Here is a tiny trained network, its code and every weight. The questions are about switching its units off for an input and a class, where a switched-off unit gives its printed mean instead of its output.

import numpy as np


def w(rows, s, z=0):
    codes = np.array(rows[::2]) - 128.0
    scale = np.full(codes.shape[1], s)
    scale[-1] = z or s
    return codes * scale


def f(y):
    return np.maximum(y, 0)


def log_softmax(a):
    a = a - a.max(-1, keepdims=True)
    return a - np.log(np.exp(a).sum(-1, keepdims=True))


def net(x, mask):
    res = np.array(x, float).reshape(1, 7) / 4 @ E
    y = f(res @ A[0][:, :-1].T + A[0][:, -1])
    res = res + np.where(mask, y, B[0][:, -1]) @ B[0][:, :-1]
    return log_softmax(res[-1] @ U[:, :-1].T + U[:, -1])


A, B = {}, {}
E = w([
[3,151,78,153,113],'x0',
[100,196,213,117,63],'x1',
[129,128,130,127,126],'x2',
[146,220,65,25,121],'x3',
[126,128,128,128,129],'x4',
[151,104,84,158,9],'x5',
[94,42,167,54,101],'x6',
],0.0057)
A[0] = w([
[111,172,199,120,102,38],'n0',
[132,91,173,181,155,66],'n1',
[146,136,188,105,195,93],'n2',
[122,158,164,135,47,90],'n3',
[166,128,143,121,143,89],'n4',
[99,162,120,148,120,92],'n5',
[108,164,188,115,142,101],'n6',
[120,103,94,118,197,121],'n7',
[88,52,144,86,90,76],'n8',
[33,150,101,133,145,52],'n9',
[106,42,115,55,140,77],'n10',
[242,109,134,125,55,121],'n11',
[225,160,203,109,136,111],'n12',
[134,178,116,143,145,88],'n13',
[116,63,144,171,101,109],'n14',
[153,81,64,151,188,74],'n15',
[57,133,74,147,51,108],'n16',
[93,75,170,37,79,120],'n17',
[53,143,146,81,224,96],'n18',
[153,177,73,23,98,2],'n19',
[79,149,132,136,121,202],'n20',
[141,165,167,148,16,113],'n21',
[140,165,115,72,94,111],'n22',
[152,131,66,119,41,76],'n23',
[128,173,185,145,66,70],'n24',
[105,141,148,124,174,61],'n25',
[71,160,113,148,148,101],'n26',
[122,152,144,88,169,91],'n27',
[110,105,97,136,80,79],'n28',
[123,92,181,226,131,26],'n29',
[181,189,85,248,102,86],'n30',
[162,50,6,142,96,108],'n31',
[139,154,60,67,159,112],'n32',
[103,182,207,116,134,110],'n33',
[134,183,138,175,199,115],'n34',
],0.011,0.0066)
B[0] = w([
[106,108,128,54,215,156],'n0',
[51,93,117,114,85,170],'n1',
[194,67,146,171,105,191],'n2',
[138,118,161,91,184,178],'n3',
[124,92,86,121,125,146],'n4',
[129,129,98,114,142,155],'n5',
[138,122,165,99,164,173],'n6',
[112,171,155,134,176,203],'n7',
[171,150,84,69,84,191],'n8',
[122,57,42,107,151,188],'n9',
[138,202,87,90,126,195],'n10',
[163,80,82,218,109,216],'n11',
[97,129,31,166,140,211],'n12',
[131,122,120,95,96,156],'n13',
[81,103,163,123,67,202],'n14',
[78,152,115,77,213,201],'n15',
[173,67,89,187,133,234],'n16',
[152,231,91,114,109,232],'n17',
[242,41,191,154,95,236],'n18',
[3,48,148,84,58,186],'n19',
[83,195,98,217,120,249],'n20',
[152,128,197,111,208,209],'n21',
[86,118,154,146,95,186],'n22',
[185,64,206,129,90,193],'n23',
[111,131,121,74,181,166],'n24',
[182,65,154,109,108,146],'n25',
[127,101,88,132,136,184],'n26',
[141,66,170,120,112,165],'n27',
[184,69,120,129,111,161],'n28',
[5,41,142,68,79,174],'n29',
[179,199,107,49,59,220],'n30',
[146,144,209,109,233,253],'n31',
[35,135,139,124,114,213],'n32',
[112,156,141,111,198,197],'n33',
[188,162,152,100,74,204],'n34',
],0.021,0.0049)
U = w([
[22,78,174,127,48,85],'0',
[177,75,184,165,107,145],'1',
[107,129,151,106,230,78],'2',
[171,196,75,59,34,80],'3',
[122,51,1,216,140,71],'4',
[109,128,139,169,109,245],'5',
[114,133,146,169,99,229],'6',
[73,188,135,222,107,88],'7',
],0.0082,0.013)

Each question gives the input, the list of numbers given to net, and the class t.
The units are the neurons (one row each of A and B). Each row of codes is followed by its name. A weight is (code - 128) times the scale printed after its matrix; where a second scale follows, it is the last column's (A, B and U).
mask holds one flag per neuron, in row order. A switched-off neuron (its flag False) gives its mean, the last column of its row in B, instead of its output. The means were averaged over made-up inputs and are rounded, as every weight is.
A unit's drop is (log p(t) with every unit on - log p(t) with that unit switched off) / (log p(t) with every unit on - log p(t) with every unit switched off).
The circuit of an input: a set's keep is (log p(t) with only the set's units on - log p(t) with every unit switched off) / (log p(t) with every unit on - log p(t) with every unit switched off). Starting from the 12 units with the biggest drops (on a tie, the unit counted first), units are removed one at a time, each time the one whose removal leaves the highest keep (on an exact tie, the one counted first), for as long as the keep stays at least 0.8.
circuit, biggest first: the units of the circuit, biggest drop first
unit that matters most: the unit with the biggest drop
top k neurons: the k neurons with the biggest drops, biggest first
drop when u is switched off: that unit's drop, to one decimal
input [1,7,4,4,4,-7,5], class 1: circuit, biggest first	n18
input [2,5,3,-2,2,3,-3], class 2: circuit, biggest first	n21; n24
input [-6,-2,4,-7,2,2,-2], class 0: top 2 neurons	n29; n14
input [-2,-3,-1,-5,5,-4,-3], class 0: circuit, biggest first	n29; n1
input [-4,-4,-6,-2,-1,-5,6], class 3: top 3 neurons	n10; n31; n17
input [-2,-5,3,-4,5,-7,-1], class 1: top 2 neurons	n18; n2
input [-4,7,-8,8,4,-4,5], class 0: top 2 neurons	n19; n22
input [-4,2,-5,4,1,-1,-5], class 3: circuit, biggest first	n30; n31
input [8,0,-4,3,0,-8,-7], class 1: top 2 neurons	n18; n34
input [-8,8,6,5,0,-3,-2], class 2: top 4 neurons	n33; n0; n21; n6
input [5,7,6,2,4,6,-8], class 3: top 2 neurons	n30; n31
input [2,4,4,0,-2,-2,-1], class 2: circuit, biggest first	n33; n11
input [-1,8,-8,-5,5,-7,5], class 2: top 3 neurons	n33; n0; n6
input [7,4,2,-7,2,6,-2], class 0: circuit, biggest first	n29
input [0,3,-1,-2,-2,-5,-7], class 3: circuit, biggest first	n34; n30
input [8,4,5,0,-7,7,-5], class 4: top 3 neurons	n16; n9; n20
input [5,-7,-7,8,7,2,-8], class 0: top 2 neurons	n19; n32
input [3,-6,-3,-3,-5,2,-2], class 2: top 2 neurons	n31; n15
input [-6,-5,0,-1,8,-8,-1], class 1: top 2 neurons	n2; n18
input [1,-3,4,4,-6,6,-1], class 1: unit that matters most	n23
input [5,-1,-4,1,4,-6,3], class 1: top 2 neurons	n18; n12
input [8,-5,5,2,4,5,2], class 4: top 2 neurons	n16; n9
input [8,1,6,-1,-7,3,0], class 4: drop when n16 is switched off	0.1
input [-5,-4,-1,3,-5,0,7], class 3: drop when n17 is switched off	0.2
input [7,-1,4,6,-1,-8,5], class 1: drop when n2 is switched off	0.0
input [5,7,2,-1,-1,-3,-3], class 2: drop when n33 is switched off	0.1
input [4,5,-1,3,3,-3,8], class 3: circuit, biggest first	n17
